Below is a small trained network, with its code and all its weights. Each question gives an input and a class and asks what happens when units are switched off, that is, made to give their printed mean instead of their output.

import numpy as np


def w(rows, s, z=0):
    codes = np.array(rows[::2]) - 128.0
    scale = np.full(codes.shape[1], s)
    scale[-1] = z or s
    return codes * scale


def norm(h):
    return h / np.sqrt((h * h).mean(-1, keepdims=True) + 1e-5)


def f(y):
    return np.maximum(y, 0)


def log_softmax(a):
    a = a - a.max(-1, keepdims=True)
    return a - np.log(np.exp(a).sum(-1, keepdims=True))


def net(x, mask):
    res = np.array(x, float).reshape(1, 3) / 4 @ E
    u = 0
    for l in range(4):
        y = f(norm(res) @ A[l][:, :-1].T + A[l][:, -1])
        res = res + np.where(mask[u : u + 7], y, B[l][:, -1]) @ B[l][:, :-1]
        u += 7
    return log_softmax(norm(res)[-1] @ U[:, :-1].T + U[:, -1])


A, B = {}, {}
E = w([
[135,114,225,200,68,124,167,123,178],'x0',
[123,124,187,48,112,122,141,126,85],'x1',
[114,104,85,103,2,118,79,136,168],'x2',
],0.0077)
A[0] = w([
[131,131,245,248,110,129,143,130,152,66],'0.n0',
[127,127,111,189,55,128,123,129,157,35],'0.n1',
[128,131,124,114,112,127,128,129,113,69],'0.n2',
[130,129,250,32,90,128,133,125,111,2],'0.n3',
[128,131,144,143,233,131,131,130,115,61],'0.n4',
[127,120,110,52,131,124,123,131,113,96],'0.n5',
[129,139,77,96,75,131,126,129,133,73],'0.n6',
],0.022,0.004)
B[0] = w([
[97,59,250,130,215,137,89,73,192,253],'0.n0',
[169,138,71,204,78,113,132,170,85,202],'0.n1',
[113,143,127,109,135,133,134,141,179,139],'0.n2',
[37,177,143,124,26,122,176,204,89,232],'0.n3',
[179,152,73,144,173,123,182,95,105,215],'0.n4',
[163,169,147,66,158,150,82,136,122,183],'0.n5',
[119,85,107,98,136,138,61,108,155,186],'0.n6',
],0.022,0.02)
A[1] = w([
[175,152,157,162,227,131,186,95,96,139],'1.n0',
[154,68,161,156,185,136,81,92,142,57],'1.n1',
[132,125,160,176,56,99,180,135,123,2],'1.n2',
[71,93,199,137,98,103,197,114,211,65],'1.n3',
[175,146,2,121,162,116,226,63,130,50],'1.n4',
[211,75,28,240,56,107,93,129,125,29],'1.n5',
[198,154,86,143,163,127,186,102,70,74],'1.n6',
],0.021,0.0019)
B[1] = w([
[173,173,159,166,147,115,127,172,201,244],'1.n0',
[113,194,146,14,116,120,168,115,179,222],'1.n1',
[99,119,198,95,129,169,71,147,83,180],'1.n2',
[167,46,99,198,126,138,70,117,76,228],'1.n3',
[218,189,84,136,171,123,99,202,60,240],'1.n4',
[5,128,51,210,85,114,124,82,203,252],'1.n5',
[133,165,115,169,161,99,102,188,113,219],'1.n6',
],0.025,0.017)
A[2] = w([
[158,76,145,103,202,119,192,50,155,13],'2.n0',
[153,117,171,128,162,139,168,81,166,55],'2.n1',
[169,91,107,117,110,112,168,133,127,114],'2.n2',
[112,167,80,69,53,107,252,144,46,36],'2.n3',
[154,90,86,136,109,110,243,94,109,7],'2.n4',
[186,96,48,39,144,149,74,92,189,156],'2.n5',
[146,93,134,115,181,128,161,89,152,4],'2.n6',
],0.021,0.0021)
B[2] = w([
[199,91,155,155,115,110,146,98,230,222],'2.n0',
[169,96,107,80,104,149,115,120,174,221],'2.n1',
[142,126,101,144,101,126,89,138,141,128],'2.n2',
[112,178,196,41,102,120,179,134,250,214],'2.n3',
[110,113,134,91,158,95,188,95,83,128],'2.n4',
[141,113,108,133,137,107,81,44,43,254],'2.n5',
[131,123,162,120,121,113,102,112,189,189],'2.n6',
],0.021,0.0082)
A[3] = w([
[80,82,62,168,161,138,228,88,146,7],'3.n0',
[116,116,38,110,52,160,172,210,42,57],'3.n1',
[184,78,101,91,109,190,200,105,115,71],'3.n2',
[76,20,134,141,79,123,128,119,139,102],'3.n3',
[64,52,143,163,128,152,179,125,7,81],'3.n4',
[175,62,79,106,130,132,201,109,89,139],'3.n5',
[135,97,85,56,141,160,217,133,210,59],'3.n6',
],0.021,0.0017)
B[3] = w([
[96,158,108,52,124,95,250,92,136,178],'3.n0',
[173,98,163,67,205,117,207,62,199,186],'3.n1',
[108,102,121,136,161,121,110,168,101,129],'3.n2',
[193,170,68,162,186,140,222,171,39,252],'3.n3',
[146,45,82,144,76,169,114,180,51,193],'3.n4',
[138,83,109,117,114,135,117,158,139,130],'3.n5',
[145,69,134,153,82,146,150,122,56,172],'3.n6',
],0.019,0.013)
U = w([
[94,25,180,199,91,169,128,200,11,196],'0',
[181,58,207,182,174,110,122,83,245,255],'1',
[19,121,24,196,91,94,159,75,182,207],'2',
[125,129,88,53,136,106,21,46,54,5],'3',
[215,235,87,156,220,84,129,224,90,79],'4',
[61,185,188,26,55,137,168,205,130,32],'5',
],0.011,0.00096)

Each question gives the input, the list of numbers given to net, and the class t.
The units are the neurons (one row each of A and B). Each row of codes is followed by its name. A weight is (code - 128) times the scale printed after its matrix; where a second scale follows, it is the last column's (A, B and U).
mask holds one flag per neuron, layer by layer. A switched-off neuron (its flag False) gives its mean, the last column of its row in B, instead of its output. The means were averaged over made-up inputs and are rounded, as every weight is.
A unit's drop is (log p(t) with every unit on - log p(t) with that unit switched off) / (log p(t) with every unit on - log p(t) with every unit switched off).
The circuit of an input: a set's keep is (log p(t) with only the set's units on - log p(t) with every unit switched off) / (log p(t) with every unit on - log p(t) with every unit switched off). Starting from the 12 units with the biggest drops (on a tie, the unit counted first), units are removed one at a time, each time the one whose removal leaves the highest keep (on an exact tie, the one counted first), for as long as the keep stays at least 0.8.
units of the circuit, in order: the units of the circuit, biggest drop first
unit that matters most: the unit with the biggest drop
top k neurons: the k neurons with the biggest drops, biggest first
top k neurons in layer l: the k neurons of layer l with the biggest drops, biggest first
drop of u: that unit's drop, to one decimal
input [7,-4,8], class 2: unit that matters most : 0.n1
input [2,-8,1], class 2: units of the circuit, in order : 0.n1, 1.n5
input [-4,6,7], class 5: top 3 neurons : 0.n3, 1.n3, 0.n0
input [3,8,2], class 5: top 3 neurons : 0.n3, 2.n3, 0.n0
input [-2,8,4], class 5: top 2 neurons : 0.n3, 0.n0
input [1,4,8], class 5: top 4 neurons : 0.n0, 0.n3, 1.n3, 0.n4
input [8,5,-3], class 0: top 2 neurons : 0.n3, 1.n3
input [-4,8,7], class 5: top 2 neurons : 0.n3, 0.n0
input [-5,-3,8], class 2: top 2 neurons : 0.n0, 1.n5
input [4,-8,2], class 1: top 2 neurons : 0.n0, 0.n3
input [-6,6,-2], class 5: top 2 neurons in layer 0 : 0.n3, 0.n1
input [-8,1,6], class 3: drop of 3.n3 : 0.0
input [-2,5,1], class 5: drop of 0.n3 : 0.1
input [4,6,-6], class 0: unit that matters most : 0.n3
input [0,8,6], class 5: top 2 neurons : 0.n0, 0.n3
input [8,8,-1], class 0: drop of 0.n3 : 0.9
